Here is a tiny trained network, its code and every weight. The questions are about switching its units off for an input and a class, where a switched-off unit gives its printed mean instead of its output.

import numpy as np


def w(rows, s, z=0):
    codes = np.array(rows[::2]) - 128.0
    scale = np.full(codes.shape[1], s)
    scale[-1] = z or s
    return codes * scale


def f(y):
    return y / 2 * (1 + np.tanh(0.7978845608 * (y + 0.044715 * y**3)))


def log_softmax(a):
    a = a - a.max(-1, keepdims=True)
    return a - np.log(np.exp(a).sum(-1, keepdims=True))


def net(x, mask):
    res = np.array(x, float).reshape(1, 4) / 4 @ E
    y = f(res @ A[0][:, :-1].T + A[0][:, -1])
    res = res + np.where(mask, y, B[0][:, -1]) @ B[0][:, :-1]
    return log_softmax(res[-1] @ U[:, :-1].T + U[:, -1])


A, B = {}, {}
E = w([
[4,115,243,175],'x0',
[23,100,133,93],'x1',
[103,82,110,144],'x2',
[113,56,125,143],'x3',
],0.011)
A[0] = w([
[121,83,55,110,144],'n1',
[75,163,136,63,222],'n2',
[144,163,159,206,201],'n3',
[84,92,214,195,235],'n4',
[57,151,163,109,254],'n5',
[56,168,169,127,204],'n6',
[120,86,80,163,127],'n7',
[82,28,129,106,164],'n8',
[129,252,146,120,218],'n9',
[73,194,112,81,252],'n10',
[153,199,156,119,184],'n11',
[145,189,133,123,112],'n12',
[172,93,73,131,110],'n13',
[95,38,77,151,58],'n14',
[155,180,152,151,153],'n15',
[136,165,152,44,206],'n16',
[124,92,102,184,213],'n17',
[122,207,139,68,220],'n18',
[197,178,169,142,142],'n19',
[117,113,144,224,140],'n20',
[136,183,84,82,193],'n21',
],0.014,0.0038)
B[0] = w([
[204,2,149,127,168],'n1',
[41,125,66,126,183],'n2',
[100,129,209,44,171],'n3',
[43,152,134,27,249],'n4',
[102,132,83,45,217],'n5',
[3,149,120,110,216],'n6',
[157,78,196,92,147],'n7',
[88,46,189,91,200],'n8',
[52,187,135,145,199],'n9',
[27,142,58,142,181],'n10',
[108,194,131,176,177],'n11',
[121,205,130,184,159],'n12',
[208,88,201,209,186],'n13',
[119,102,193,125,168],'n14',
[84,193,118,97,165],'n15',
[140,183,57,172,166],'n16',
[102,71,154,57,155],'n17',
[86,149,73,182,181],'n18',
[102,233,147,200,193],'n19',
[73,178,175,113,170],'n20',
[30,144,83,179,189],'n21',
],0.0069,0.015)
U = w([
[140,184,236,183,149],'0',
[78,86,203,100,75],'1',
[187,21,237,170,63],'2',
[116,54,77,80,117],'3',
[141,150,38,254,2],'4',
[45,137,116,157,254],'5',
],0.0081,0.0038)

Each question gives the input, the list of numbers given to net, and the class t.
The units are the neurons (one row each of A and B). Each row of codes is followed by its name. A weight is (code - 128) times the scale printed after its matrix; where a second scale follows, it is the last column's (A, B and U).
mask holds one flag per neuron, in row order. A switched-off neuron (its flag False) gives its mean, the last column of its row in B, instead of its output. The means were averaged over made-up inputs and are rounded, as every weight is.
A unit's drop is (log p(t) with every unit on - log p(t) with that unit switched off) / (log p(t) with every unit on - log p(t) with every unit switched off).
The circuit of an input: a set's keep is (log p(t) with only the set's units on - log p(t) with every unit switched off) / (log p(t) with every unit on - log p(t) with every unit switched off). Starting from the 12 units with the biggest drops (on a tie, the unit counted first), units are removed one at a time, each time the one whose removal leaves the highest keep (on an exact tie, the one counted first), for as long as the keep stays at least 0.8.
circuit, biggest first: the units of the circuit, biggest drop first
k most important neurons: the k neurons with the biggest drops, biggest first
drop when u is switched off: that unit's drop, to one decimal
input [-8,-6,-5,7], class 4: circuit, biggest first	(n4)
input [2,7,4,1], class 1: circuit, biggest first	(n8; n14)
input [-4,-7,-8,7], class 0: circuit, biggest first	(n13; n19)
input [-1,-5,1,-5], class 0: circuit, biggest first	(n2; n6)
input [-8,1,0,1], class 4: circuit, biggest first	(n8; n4)
input [-3,3,-3,5], class 3: 2 most important neurons	(n19; n3)
input [-1,1,-7,-6], class 4: 2 most important neurons	(n4; n16)
input [0,0,-6,4], class 3: drop when n9 is switched off	0.2
input [-1,-7,-5,-1], class 0: drop when n10 is switched off	0.2
input [1,-7,-5,-5], class 0: drop when n5 is switched off	0.1
